Below are the code and all the weights of a small trained network. Each question names an input and a target symbol and asks about switching units off, where a switched-off unit gives its printed mean instead of its output.

import numpy as np


def w(rows, s, z=0):
    codes = np.array(rows[::2]) - 128.0
    scale = np.full(codes.shape[1], s)
    scale[-1] = z or s
    return codes * scale


def norm(h):
    return h / np.sqrt((h * h).mean(-1, keepdims=True) + 1e-5)


def f(y):
    return y / 2 * (1 + np.tanh(0.7978845608 * (y + 0.044715 * y**3)))


def softmax(a):
    e = np.exp(a - a.max(-1, keepdims=True))
    return e / e.sum(-1, keepdims=True)


def log_softmax(a):
    a = a - a.max(-1, keepdims=True)
    return a - np.log(np.exp(a).sum(-1, keepdims=True))


def net(x, mask):
    ids = ['αβγδεζηθλμξστφψω'.index(c) for c in x.split()]
    T = len(ids)
    res = E[ids] + P[:T]
    q, k, v = (norm(res) @ M[0].T for M in (Q, K, V))
    z = softmax(np.where(np.tri(T) > 0, q @ k.T / 3**0.5, -1e9)) @ v
    res = res + np.where(mask[0], z, O[0][:, -1]) @ O[0][:, :-1]
    y = f(norm(res) @ A[0][:, :-1].T + A[0][:, -1])
    res = res + np.where(mask[1:17], y, B[0][:, -1]) @ B[0][:, :-1]
    return log_softmax(norm(res)[-1] @ U[:, :-1].T + U[:, -1])


Q, K, V, O, A, B = {}, {}, {}, {}, {}, {}
E = w([
[126,103,170,149,137],'α',
[46,90,117,156,176],'β',
[84,60,121,126,114],'γ',
[142,95,130,129,101],'δ',
[58,193,143,142,206],'ε',
[137,198,158,143,171],'ζ',
[94,74,117,125,133],'η',
[108,106,120,118,146],'θ',
[43,107,171,153,166],'λ',
[91,64,119,114,123],'μ',
[118,62,70,93,81],'ξ',
[69,107,102,136,114],'σ',
[146,135,77,79,116],'τ',
[115,195,196,135,103],'φ',
[88,72,4,65,98],'ψ',
[68,181,152,111,11],'ω',
],0.015)
P = w([
[160,114,168,29,176],'0',
[80,74,199,106,151],'1',
[55,149,42,217,147],'2',
[166,155,128,6,197],'3',
[92,84,180,92,129],'4',
[125,164,18,158,150],'5',
[169,177,101,1,184],'6',
[80,77,171,90,110],'7',
[129,140,24,183,128],'8',
[164,172,134,12,201],'9',
],0.008)
Q[0] = w([
[131,158,52,48,167],'h0',
[194,240,103,254,96],'h0',
[135,188,170,86,202],'h0',
],0.0084)
K[0] = w([
[103,145,206,124,74],'h0',
[135,11,183,144,138],'h0',
[108,191,163,140,122],'h0',
],0.011)
V[0] = w([
[192,39,107,168,122],'h0',
[115,108,106,133,254],'h0',
[174,175,144,146,191],'h0',
],0.0078)
O[0] = w([
[246,35,130,131,186,61],'h0',
[129,52,97,186,193,250],'h0',
[190,199,173,86,253,77],'h0',
],0.0074,0.0026)
A[0] = w([
[33,143,102,164,93,95],'n0',
[133,231,71,61,155,158],'n1',
[111,123,123,188,97,170],'n2',
[222,101,145,78,164,147],'n3',
[154,98,139,176,153,96],'n4',
[158,193,154,185,120,231],'n5',
[204,77,133,195,93,117],'n6',
[60,146,13,181,88,128],'n7',
[104,77,137,110,123,123],'n8',
[108,182,39,162,130,96],'n9',
[114,141,182,100,91,91],'n10',
[249,125,79,58,100,1],'n11',
[102,133,95,165,47,32],'n12',
[105,100,179,128,199,201],'n13',
[114,153,49,198,163,162],'n14',
[152,122,204,77,139,159],'n15',
],0.012,0.0049)
B[0] = w([
[173,145,156,169,37,202],'n0',
[133,76,166,176,204,197],'n1',
[175,121,86,173,138,182],'n2',
[169,135,144,123,67,178],'n3',
[112,212,97,60,138,159],'n4',
[87,26,92,135,116,147],'n5',
[124,174,71,108,117,183],'n6',
[130,119,216,183,155,250],'n7',
[128,174,202,107,196,188],'n8',
[147,100,213,172,85,160],'n9',
[122,173,116,62,101,142],'n10',
[68,253,64,166,138,140],'n11',
[132,161,104,177,177,152],'n12',
[161,123,38,129,117,254],'n13',
[156,102,95,209,28,197],'n14',
[115,128,193,167,85,193],'n15',
],0.0074,0.0069)
U = w([
[145,91,173,230,88,44],'α',
[140,140,26,185,90,228],'β',
[197,130,168,147,230,6],'γ',
[95,65,128,111,89,54],'δ',
[88,169,230,101,173,137],'ε',
[56,174,152,84,39,169],'ζ',
[127,148,117,136,184,191],'η',
[112,50,122,76,89,98],'θ',
[136,189,95,116,167,186],'λ',
[127,251,114,107,61,203],'μ',
[77,144,71,120,133,109],'ξ',
[76,88,88,121,130,63],'σ',
[81,128,52,58,87,255],'τ',
[127,96,94,94,129,114],'φ',
[241,116,156,71,98,159],'ψ',
[134,133,109,116,156,108],'ω',
],0.012,0.0029)

Each question gives the input, a string of symbols that net reads in full, and the target symbol t.
The units are the heads (3 rows each of Q, K, V and O) and the neurons (one row each of A and B). Each row of codes is followed by its name. A weight is (code - 128) times the scale printed after its matrix; where a second scale follows, it is the last column's (O, A, B and U).
mask holds one flag per unit, heads first, then neurons. A switched-off unit (its flag False) gives its mean, the last column of its rows in O or B, instead of its output. The means were averaged over made-up inputs and are rounded, as every weight is.
A unit's drop is (log p(t) with every unit on - log p(t) with that unit switched off) / (log p(t) with every unit on - log p(t) with every unit switched off).
The circuit of an input: a set's keep is (log p(t) with only the set's units on - log p(t) with every unit switched off) / (log p(t) with every unit on - log p(t) with every unit switched off). Starting from the 12 units with the biggest drops (on a tie, the unit counted first), units are removed one at a time, each time the one whose removal leaves the highest keep (on an exact tie, the one counted first), for as long as the keep stays at least 0.8.
units of the circuit, in order: the units of the circuit, biggest drop first
k most important neurons: the k neurons with the biggest drops, biggest first
drop when u is switched off: that unit's drop, to one decimal
input δ α α ε δ, target β: most important neuron => (n13)
input δ α η α δ ζ α ε ψ, target α: 3 most important neurons => (n7, n9, n13)
input α λ ε, target α: units of the circuit, in order => (n9, n14)
input α α α φ α α α μ η ξ, target ε: units of the circuit, in order => (h0, n1)
input δ φ ξ τ ξ α φ η, target ζ: units of the circuit, in order => (h0, n1)
input φ α λ τ α α α σ α ξ, target ε: units of the circuit, in order => (h0, n1, n13)
input α τ α σ α δ δ δ, target ψ: 2 most important neurons => (n8, n5)
input δ δ δ σ ξ α α α ζ, target α: 3 most important neurons => (n9, n7, n13)
input ξ σ δ ξ δ δ φ, target ε: units of the circuit, in order => (n1, n14, h0)
input δ φ φ ψ, target ε: units of the circuit, in order => (h0, n1, n13, n7)
input λ α δ φ α σ α σ η, target α: 3 most important neurons => (n7, n13, n9)
input α α γ δ ψ ξ α, target ψ: 2 most important neurons => (n3, n14)
input δ τ δ φ δ, target ζ: 3 most important neurons => (n7, n1, n10)
input α δ ω α α θ δ α μ δ, target ζ: units of the circuit, in order => (h0)
input β α α α, target ψ: 2 most important neurons => (n3, n15)
input σ δ ξ α τ μ, target α: 2 most important neurons => (n7, n13)
input β δ α σ φ λ λ α α, target β: 2 most important neurons => (n6, n4)
input δ α ω, target α: drop when n7 is switched off => 0.2
input γ ξ α δ φ η δ, target ε: drop when n1 is switched off => 0.5
input ω δ ξ, target α: drop when n13 is switched off => 0.1
input α δ ξ α α, target θ: most important neuron => (n7)
input α α α ξ ξ ζ, target α: 2 most important neurons => (n9, n14)
input μ α φ τ, target ε: 2 most important neurons => (n1, n13)
